Below is a small trained network, with its code and all its weights. Each question gives an input and a class and asks what happens when units are switched off, that is, made to give their printed mean instead of their output.

import numpy as np


def w(rows, s, z=0):
    codes = np.array(rows[::2]) - 128.0
    scale = np.full(codes.shape[1], s)
    scale[-1] = z or s
    return codes * scale


def norm(h):
    return h / np.sqrt((h * h).mean(-1, keepdims=True) + 1e-5)


def f(y):
    return np.maximum(y, 0)


def log_softmax(a):
    a = a - a.max(-1, keepdims=True)
    return a - np.log(np.exp(a).sum(-1, keepdims=True))


def net(x, mask):
    res = np.array(x, float).reshape(1, 8) / 4 @ E
    u = 0
    for l in range(4):
        y = f(norm(res) @ A[l][:, :-1].T + A[l][:, -1])
        res = res + np.where(mask[u : u + 4], y, B[l][:, -1]) @ B[l][:, :-1]
        u += 4
    return log_softmax(norm(res)[-1] @ U[:, :-1].T + U[:, -1])


A, B = {}, {}
E = w([
[2,116,145],'x0',
[133,86,110],'x1',
[134,145,117],'x2',
[165,116,107],'x3',
[208,64,122],'x4',
[147,72,9],'x5',
[172,28,166],'x6',
[44,95,243],'x7',
],0.0032)
A[0] = w([
[102,106,183,67],'0.n1',
[167,1,191,29],'0.n2',
[246,117,180,65],'0.n3',
[195,166,149,6],'0.n4',
],0.0066,0.0017)
B[0] = w([
[110,72,132,184],'0.n1',
[156,50,212,254],'0.n2',
[105,254,141,228],'0.n3',
[168,144,132,159],'0.n4',
],0.0077,0.003)
A[1] = w([
[176,144,153,108],'1.n1',
[253,218,130,150],'1.n2',
[99,195,223,253],'1.n3',
[225,163,124,155],'1.n4',
],0.011,0.0023)
B[1] = w([
[92,55,105,165],'1.n1',
[205,6,57,240],'1.n2',
[24,2,69,255],'1.n3',
[139,93,166,205],'1.n4',
],0.01,0.0064)
A[2] = w([
[63,101,232,170],'2.n1',
[147,95,254,146],'2.n2',
[214,14,78,64],'2.n3',
[166,94,108,254],'2.n4',
],0.0072,0.00086)
B[2] = w([
[132,6,118,177],'2.n1',
[159,19,146,157],'2.n2',
[254,193,172,254],'2.n3',
[154,132,152,181],'2.n4',
],0.0079,0.0076)
A[3] = w([
[61,202,3,246],'3.n1',
[74,160,232,22],'3.n2',
[58,208,254,1],'3.n3',
[8,159,194,151],'3.n4',
],0.0077,0.00096)
B[3] = w([
[168,232,104,251],'3.n1',
[213,134,77,131],'3.n2',
[138,183,112,128],'3.n3',
[66,172,1,226],'3.n4',
],0.0087,0.0017)
U = w([
[250,66,95,182],'0',
[124,254,91,116],'1',
[98,193,184,35],'2',
[101,119,194,72],'3',
[86,213,189,2],'4',
[13,71,71,182],'5',
[150,131,205,109],'6',
],0.0097,0.0083)

Each question gives the input, the list of numbers given to net, and the class t.
The units are the neurons (one row each of A and B). Each row of codes is followed by its name. A weight is (code - 128) times the scale printed after its matrix; where a second scale follows, it is the last column's (A, B and U).
mask holds one flag per neuron, layer by layer. A switched-off neuron (its flag False) gives its mean, the last column of its row in B, instead of its output. The means were averaged over made-up inputs and are rounded, as every weight is.
A unit's drop is (log p(t) with every unit on - log p(t) with that unit switched off) / (log p(t) with every unit on - log p(t) with every unit switched off).
The circuit of an input: a set's keep is (log p(t) with only the set's units on - log p(t) with every unit switched off) / (log p(t) with every unit on - log p(t) with every unit switched off). Starting from the 12 units with the biggest drops (on a tie, the unit counted first), units are removed one at a time, each time the one whose removal leaves the highest keep (on an exact tie, the one counted first), for as long as the keep stays at least 0.8.
circuit, biggest first: the units of the circuit, biggest drop first
k most important neurons: the k neurons with the biggest drops, biggest first
top k neurons in layer l: the k neurons of layer l with the biggest drops, biggest first
drop of u: that unit's drop, to one decimal
input [-8,5,-7,-4,-2,-4,-7,4], class 5: circuit, biggest first -> (1.n3)
input [2,6,2,-1,-6,5,-4,1], class 1: 2 most important neurons -> (1.n2; 1.n3)
input [-7,2,-3,-8,-5,2,2,5], class 5: top 3 neurons in layer 1 -> (1.n2; 1.n3; 1.n4)
input [-4,7,-8,-1,0,-1,-5,6], class 5: circuit, biggest first -> (1.n2; 2.n3)
input [-4,-2,-1,6,-6,3,-8,6], class 5: 2 most important neurons -> (1.n3; 1.n2)
input [2,-5,8,7,-5,6,-6,-4], class 1: 2 most important neurons -> (0.n2; 2.n1)
input [-5,6,4,-4,-5,-1,-3,3], class 5: top 2 neurons in layer 1 -> (1.n3; 1.n2)
input [5,-5,2,-8,-3,8,2,-3], class 1: 3 most important neurons -> (1.n2; 1.n3; 3.n1)
input [7,1,1,1,0,1,-5,-8], class 1: drop of 1.n3 -> 0.1
input [3,-5,1,-8,2,7,-4,-4], class 1: drop of 1.n2 -> 0.6
input [0,-1,8,1,-4,-5,4,7], class 5: drop of 1.n2 -> 0.2
input [-3,8,-1,7,-7,-4,0,1], class 5: drop of 1.n3 -> 1.3
